Here is a tiny trained network, its code and every weight. The questions are about switching its units off for an input and a class, where a switched-off unit gives its printed mean instead of its output.

import numpy as np


def w(rows, s, z=0):
    codes = np.array(rows[::2]) - 128.0
    scale = np.full(codes.shape[1], s)
    scale[-1] = z or s
    return codes * scale


def norm(h):
    return h / np.sqrt((h * h).mean(-1, keepdims=True) + 1e-5)


def f(y):
    return y / 2 * (1 + np.tanh(0.7978845608 * (y + 0.044715 * y**3)))


def log_softmax(a):
    a = a - a.max(-1, keepdims=True)
    return a - np.log(np.exp(a).sum(-1, keepdims=True))


def net(x, mask):
    res = np.array(x, float).reshape(1, 6) / 4 @ E
    u = 0
    for l in range(4):
        y = f(norm(res) @ A[l][:, :-1].T + A[l][:, -1])
        res = res + np.where(mask[u : u + 5], y, B[l][:, -1]) @ B[l][:, :-1]
        u += 5
    return log_softmax(norm(res)[-1] @ U[:, :-1].T + U[:, -1])


A, B = {}, {}
E = w([
[38,176,104,128,40,68,92,61],'x0',
[177,130,143,83,85,146,31,136],'x1',
[170,117,154,123,113,143,161,44],'x2',
[143,149,254,160,139,32,104,153],'x3',
[82,174,178,176,141,218,106,115],'x4',
[72,87,154,76,169,132,116,108],'x5',
],0.009)
A[0] = w([
[82,145,69,135,175,109,66,215,10],'0.n0',
[58,72,172,38,171,134,121,110,47],'0.n1',
[135,69,85,121,131,49,169,131,36],'0.n2',
[187,91,157,130,121,141,145,2,38],'0.n3',
[169,130,144,80,92,156,37,135,2],'0.n4',
],0.01,0.0037)
B[0] = w([
[150,194,150,65,174,111,157,101,220],'0.n0',
[186,177,89,207,77,125,134,168,246],'0.n1',
[125,130,188,91,65,183,104,153,245],'0.n2',
[112,196,120,81,180,100,140,177,250],'0.n3',
[85,92,122,126,118,95,248,157,231],'0.n4',
],0.018,0.0025)
A[1] = w([
[192,167,165,196,117,57,162,143,147],'1.n0',
[155,59,185,109,187,191,120,173,51],'1.n1',
[150,70,255,160,159,44,115,72,2],'1.n2',
[193,96,112,142,206,148,130,134,62],'1.n3',
[45,175,170,200,175,202,158,120,125],'1.n4',
],0.0091,0.0062)
B[1] = w([
[107,135,54,125,122,165,125,157,254],'1.n0',
[180,83,140,160,176,52,146,75,164],'1.n1',
[71,108,87,90,139,96,26,251,155],'1.n2',
[112,123,99,172,128,62,122,79,158],'1.n3',
[156,97,177,81,92,132,114,158,240],'1.n4',
],0.013,0.0056)
A[2] = w([
[102,57,29,60,161,228,140,39,83],'2.n0',
[19,143,134,102,74,94,68,38,132],'2.n1',
[54,89,169,143,106,99,254,199,155],'2.n2',
[156,164,64,152,103,182,152,118,41],'2.n3',
[177,136,144,121,97,148,157,41,3],'2.n4',
],0.0079,0.0038)
B[2] = w([
[83,142,123,100,138,81,5,167,189],'2.n0',
[227,82,140,172,201,82,163,79,203],'2.n1',
[52,82,101,88,151,181,136,71,254],'2.n2',
[126,141,75,127,97,110,114,188,165],'2.n3',
[76,161,144,106,163,115,117,126,112],'2.n4',
],0.014,0.0052)
A[3] = w([
[201,77,145,47,38,150,63,134,255],'3.n0',
[70,47,182,144,87,175,119,115,226],'3.n1',
[89,254,168,76,186,75,179,132,92],'3.n2',
[83,78,116,149,202,78,84,185,101],'3.n3',
[158,190,56,213,24,155,175,167,118],'3.n4',
],0.0078,0.0038)
B[3] = w([
[124,138,223,169,120,191,144,109,253],'3.n0',
[145,134,97,114,49,84,193,142,201],'3.n1',
[155,195,116,79,171,153,146,140,194],'3.n2',
[115,165,69,146,68,173,85,12,196],'3.n3',
[111,129,115,190,146,182,170,149,218],'3.n4',
],0.011,0.0052)
U = w([
[135,228,126,54,218,113,145,134,159],'0',
[84,132,95,143,100,122,5,146,175],'1',
[194,67,91,217,178,52,156,57,153],'2',
[65,49,89,91,113,137,182,110,148],'3',
[143,163,88,199,90,161,166,172,119],'4',
[156,104,240,88,69,157,141,125,96],'5',
[109,162,130,143,141,141,147,119,1],'6',
],0.017,0.0098)

Each question gives the input, the list of numbers given to net, and the class t.
The units are the neurons (one row each of A and B). Each row of codes is followed by its name. A weight is (code - 128) times the scale printed after its matrix; where a second scale follows, it is the last column's (A, B and U).
mask holds one flag per neuron, layer by layer. A switched-off neuron (its flag False) gives its mean, the last column of its row in B, instead of its output. The means were averaged over made-up inputs and are rounded, as every weight is.
A unit's drop is (log p(t) with every unit on - log p(t) with that unit switched off) / (log p(t) with every unit on - log p(t) with every unit switched off).
The circuit of an input: a set's keep is (log p(t) with only the set's units on - log p(t) with every unit switched off) / (log p(t) with every unit on - log p(t) with every unit switched off). Starting from the 12 units with the biggest drops (on a tie, the unit counted first), units are removed one at a time, each time the one whose removal leaves the highest keep (on an exact tie, the one counted first), for as long as the keep stays at least 0.8.
circuit, biggest first: the units of the circuit, biggest drop first
top k neurons: the k neurons with the biggest drops, biggest first
k most important neurons of layer l: the k neurons of layer l with the biggest drops, biggest first
input [5,6,1,3,-1,1], class 3: circuit, biggest first => 0.n4
input [0,4,-5,7,6,8], class 4: circuit, biggest first => 0.n1; 2.n0
input [6,-1,-4,5,6,-3], class 2: 3 most important neurons of layer 0 => 0.n2; 0.n3; 0.n1
input [-8,-6,3,-7,1,6], class 2: circuit, biggest first => 1.n1; 1.n3
input [-4,-7,3,1,-8,5], class 5: 2 most important neurons of layer 1 => 1.n3; 1.n0
input [2,6,7,2,-6,1], class 0: top 2 neurons => 0.n3; 3.n2
input [-4,-6,1,-8,-7,-8], class 1: top 3 neurons => 2.n0; 0.n1; 0.n4
input [-2,-4,7,1,4,8], class 4: top 4 neurons => 0.n1; 1.n0; 3.n4; 0.n0
input [-4,-5,-2,-1,8,-7], class 5: top 3 neurons => 1.n4; 0.n1; 0.n4
input [3,0,-3,-6,1,-5], class 1: top 2 neurons => 2.n0; 0.n1
input [-8,0,-2,-3,-7,-7], class 2: circuit, biggest first => 1.n1; 0.n1; 1.n3
input [-3,7,1,6,5,6], class 3: top 2 neurons => 0.n4; 2.n2
input [-1,-7,4,-4,-8,0], class 5: top 3 neurons => 0.n2; 0.n4; 3.n0
input [-7,-2,2,-4,-7,5], class 2: most important neuron of layer 0 => 0.n4
input [8,0,6,-4,-2,2], class 2: top 3 neurons => 2.n1; 0.n0; 1.n0
input [-2,-4,2,4,-1,2], class 1: top 2 neurons => 1.n2; 0.n4
input [2,-2,-2,-8,6,-8], class 1: top 2 neurons => 2.n0; 0.n1
input [2,-1,7,3,7,-3], class 0: top 3 neurons => 0.n3; 3.n2; 0.n2
input [-4,0,3,-3,6,0], class 5: top 3 neurons => 1.n4; 2.n1; 0.n0
input [4,6,-2,5,-8,4], class 5: circuit, biggest first => 3.n0
input [-7,4,-5,-2,1,-6], class 2: top 3 neurons => 0.n1; 1.n1; 0.n3
input [4,6,5,-6,-7,5], class 5: top 3 neurons => 1.n0; 3.n0; 0.n2
input [1,-6,5,-2,-8,8], class 4: 2 most important neurons of layer 0 => 0.n1; 0.n4
input [7,-1,-3,2,-8,-4], class 5: circuit, biggest first => 0.n2; 3.n0
input [-2,-6,7,8,-2,-4], class 1: 3 most important neurons of layer 0 => 0.n0; 0.n4; 0.n1
input [-3,1,-5,1,-1,-5], class 0: 2 most important neurons of layer 0 => 0.n0; 0.n1
input [-5,-7,-3,3,2,-6], class 3: circuit, biggest first => 2.n2
input [-3,1,-4,5,7,-4], class 5: 2 most important neurons of layer 0 => 0.n1; 0.n3
